Below are the code and all the weights of a small trained network. Each question names an input and a target symbol and asks about switching units off, where a switched-off unit gives its printed mean instead of its output.

import numpy as np


def w(rows, s, z=0):
    codes = np.array(rows[::2]) - 128.0
    scale = np.full(codes.shape[1], s)
    scale[-1] = z or s
    return codes * scale


def norm(h):
    return h / np.sqrt((h * h).mean(-1, keepdims=True) + 1e-5)


def f(y):
    return np.maximum(y, 0)


def softmax(a):
    e = np.exp(a - a.max(-1, keepdims=True))
    return e / e.sum(-1, keepdims=True)


def log_softmax(a):
    a = a - a.max(-1, keepdims=True)
    return a - np.log(np.exp(a).sum(-1, keepdims=True))


def net(x, mask):
    ids = ['βδεμπφψω'.index(c) for c in x.split()]
    T = len(ids)
    res = E[ids] + P[:T]
    u = 0
    for l in range(2):
        r = norm(res)
        for j in range(2):
            rows = slice(2 * j, 2 * j + 2)
            q, k, v = (r @ M[l][rows].T for M in (Q, K, V))
            z = softmax(np.where(np.tri(T) > 0, q @ k.T / 2**0.5, -1e9)) @ v
            o = O[l][rows]
            res = res + np.where(mask[u + j], z, o[:, -1]) @ o[:, :-1]
        u += 2
        y = f(norm(res) @ A[l][:, :-1].T + A[l][:, -1])
        res = res + np.where(mask[u : u + 4], y, B[l][:, -1]) @ B[l][:, :-1]
        u += 4
    return log_softmax(norm(res)[-1] @ U[:, :-1].T + U[:, -1])


Q, K, V, O, A, B = {}, {}, {}, {}, {}, {}
E = w([
[178,114,136,109,130],'β',
[154,106,101,89,108],'δ',
[90,121,69,4,119],'ε',
[150,133,93,102,134],'μ',
[148,33,26,195,73],'π',
[113,82,210,115,61],'φ',
[171,93,137,86,97],'ψ',
[206,94,124,102,121],'ω',
],0.02)
P = w([
[2,120,124,202,220],'0',
[164,78,48,63,109],'1',
[160,100,102,98,97],'2',
[157,88,91,86,81],'3',
[164,98,161,113,88],'4',
[170,95,154,108,94],'5',
[148,89,173,114,100],'6',
[165,56,167,100,80],'7',
[146,89,178,105,87],'8',
[135,59,162,109,89],'9',
[128,62,158,102,71],'10',
[132,69,161,91,89],'11',
[132,43,148,93,88],'12',
[161,36,162,101,109],'13',
],0.0063)
Q[0] = w([
[104,183,160,116,70],'0.h1',
[63,210,110,197,188],'0.h1',
[249,101,106,62,80],'0.h2',
[147,70,131,19,88],'0.h2',
],0.013)
K[0] = w([
[170,164,40,174,61],'0.h1',
[143,216,113,54,54],'0.h1',
[133,142,68,208,165],'0.h2',
[77,33,53,252,141],'0.h2',
],0.011)
V[0] = w([
[109,114,224,155,182],'0.h1',
[203,121,117,126,243],'0.h1',
[112,24,66,161,79],'0.h2',
[1,176,110,171,186],'0.h2',
],0.0096)
O[0] = w([
[99,68,133,79,70,105],'0.h1',
[191,254,162,44,53,157],'0.h1',
[207,166,178,158,161,247],'0.h2',
[88,219,121,198,110,104],'0.h2',
],0.009,0.014)
A[0] = w([
[2,33,180,146,45,4],'0.n1',
[47,10,91,148,243,198],'0.n2',
[204,103,176,180,70,146],'0.n3',
[30,119,140,30,85,208],'0.n4',
],0.0088,0.0026)
B[0] = w([
[137,133,133,85,59,134],'0.n1',
[133,100,104,178,3,155],'0.n2',
[122,128,60,201,173,254],'0.n3',
[166,98,174,158,199,151],'0.n4',
],0.011,0.0077)
Q[1] = w([
[23,110,121,143,133],'1.h1',
[118,126,146,112,140],'1.h1',
[66,123,95,110,133],'1.h2',
[169,6,56,138,200],'1.h2',
],0.017)
K[1] = w([
[169,202,107,5,101],'1.h1',
[86,140,137,126,103],'1.h1',
[168,136,177,49,182],'1.h2',
[26,230,133,134,133],'1.h2',
],0.014)
V[1] = w([
[81,106,6,106,43],'1.h1',
[91,146,131,147,27],'1.h1',
[153,26,108,122,197],'1.h2',
[152,77,194,78,125],'1.h2',
],0.012)
O[1] = w([
[178,58,2,118,72,136],'1.h1',
[114,96,90,111,43,108],'1.h1',
[106,38,93,166,215,82],'1.h2',
[74,64,151,55,113,2],'1.h2',
],0.011,0.0049)
A[1] = w([
[175,118,4,156,124,181],'1.n1',
[107,193,137,128,138,143],'1.n2',
[149,78,99,121,106,3],'1.n3',
[72,168,170,132,36,84],'1.n4',
],0.014,0.0029)
B[1] = w([
[160,166,116,8,205,251],'1.n1',
[92,42,219,223,52,162],'1.n2',
[166,155,201,141,64,150],'1.n3',
[6,58,41,254,68,162],'1.n4',
],0.0085,0.011)
U = w([
[111,142,213,208,158,120],'β',
[97,132,163,51,30,54],'δ',
[44,28,134,99,223,172],'ε',
[210,128,10,129,110,185],'μ',
[83,26,47,100,62,121],'π',
[121,240,90,195,33,65],'φ',
[98,155,60,206,184,4],'ψ',
[133,165,171,22,163,250],'ω',
],0.012,0.0021)

Each question gives the input, a string of symbols that net reads in full, and the target symbol t.
The units are the heads (2 rows each of Q, K, V and O) and the neurons (one row each of A and B). Each row of codes is followed by its name. A weight is (code - 128) times the scale printed after its matrix; where a second scale follows, it is the last column's (O, A, B and U).
mask holds one flag per unit, layer by layer, with each layer's heads first. A switched-off unit (its flag False) gives its mean, the last column of its rows in O or B, instead of its output. The means were averaged over made-up inputs and are rounded, as every weight is.
A unit's drop is (log p(t) with every unit on - log p(t) with that unit switched off) / (log p(t) with every unit on - log p(t) with every unit switched off).
unit that matters most: the unit with the biggest drop
top k neurons: the k neurons with the biggest drops, biggest first
which heads matter: for each layer, one digit per head in row order, 1 if its drop is at least 0.15 and else 0, layers parted by /
drop when u is switched off: that unit's drop, to one decimal
input ω ψ ε ω δ β ε μ, target ω: unit that matters most => 0.h1
input μ ε β ε μ β β π π ψ β, target φ: which heads matter => 11 / 01
input μ μ π φ μ μ μ μ ω δ δ, target β: which heads matter => 10 / 10
input ε μ μ μ φ, target μ: top 3 neurons => 0.n2, 0.n4, 0.n1
input μ β μ π μ ψ π, target φ: which heads matter => 11 / 01
input μ μ φ μ ε ω μ β ψ ω ε μ δ, target φ: which heads matter => 01 / 00
input π ω β β π φ ω ψ μ μ, target ψ: which heads matter => 10 / 01
input δ μ δ, target β: which heads matter => 00 / 10
input π ψ μ ω μ ε ε μ β ε ψ δ π, target ψ: which heads matter => 10 / 10
input ω μ ψ μ ε μ μ μ ψ δ, target ω: which heads matter => 11 / 10
input μ ω μ μ ψ β, target φ: which heads matter => 01 / 00
input β ψ φ, target δ: which heads matter => 10 / 01
input ψ ψ ε ψ μ δ μ β β π ω μ φ β, target β: which heads matter => 10 / 10
input δ ψ ω ω δ ψ β δ ψ ω, target β: which heads matter => 00 / 10
input ψ μ φ μ ω ε δ π ε μ ω μ β π, target ε: which heads matter => 00 / 01
input δ ω μ φ β ε, target β: which heads matter => 00 / 10
input ψ ε μ ψ, target ε: which heads matter => 01 / 01
input ψ ψ ε μ ω μ φ μ, target ε: unit that matters most => 1.h2
input μ ω μ ω ε μ ω ω ω μ δ, target φ: drop when 0.h2 is switched off => 1.1
input δ μ β μ, target β: drop when 1.h1 is switched off => 0.7
input ω ψ δ ε μ β μ ψ, target ω: drop when 1.n1 is switched off => -0.1
input β ψ ω ψ μ ψ δ δ β, target δ: unit that matters most => 0.h1
input ω μ φ ψ ω, target ω: drop when 0.h1 is switched off => 1.1
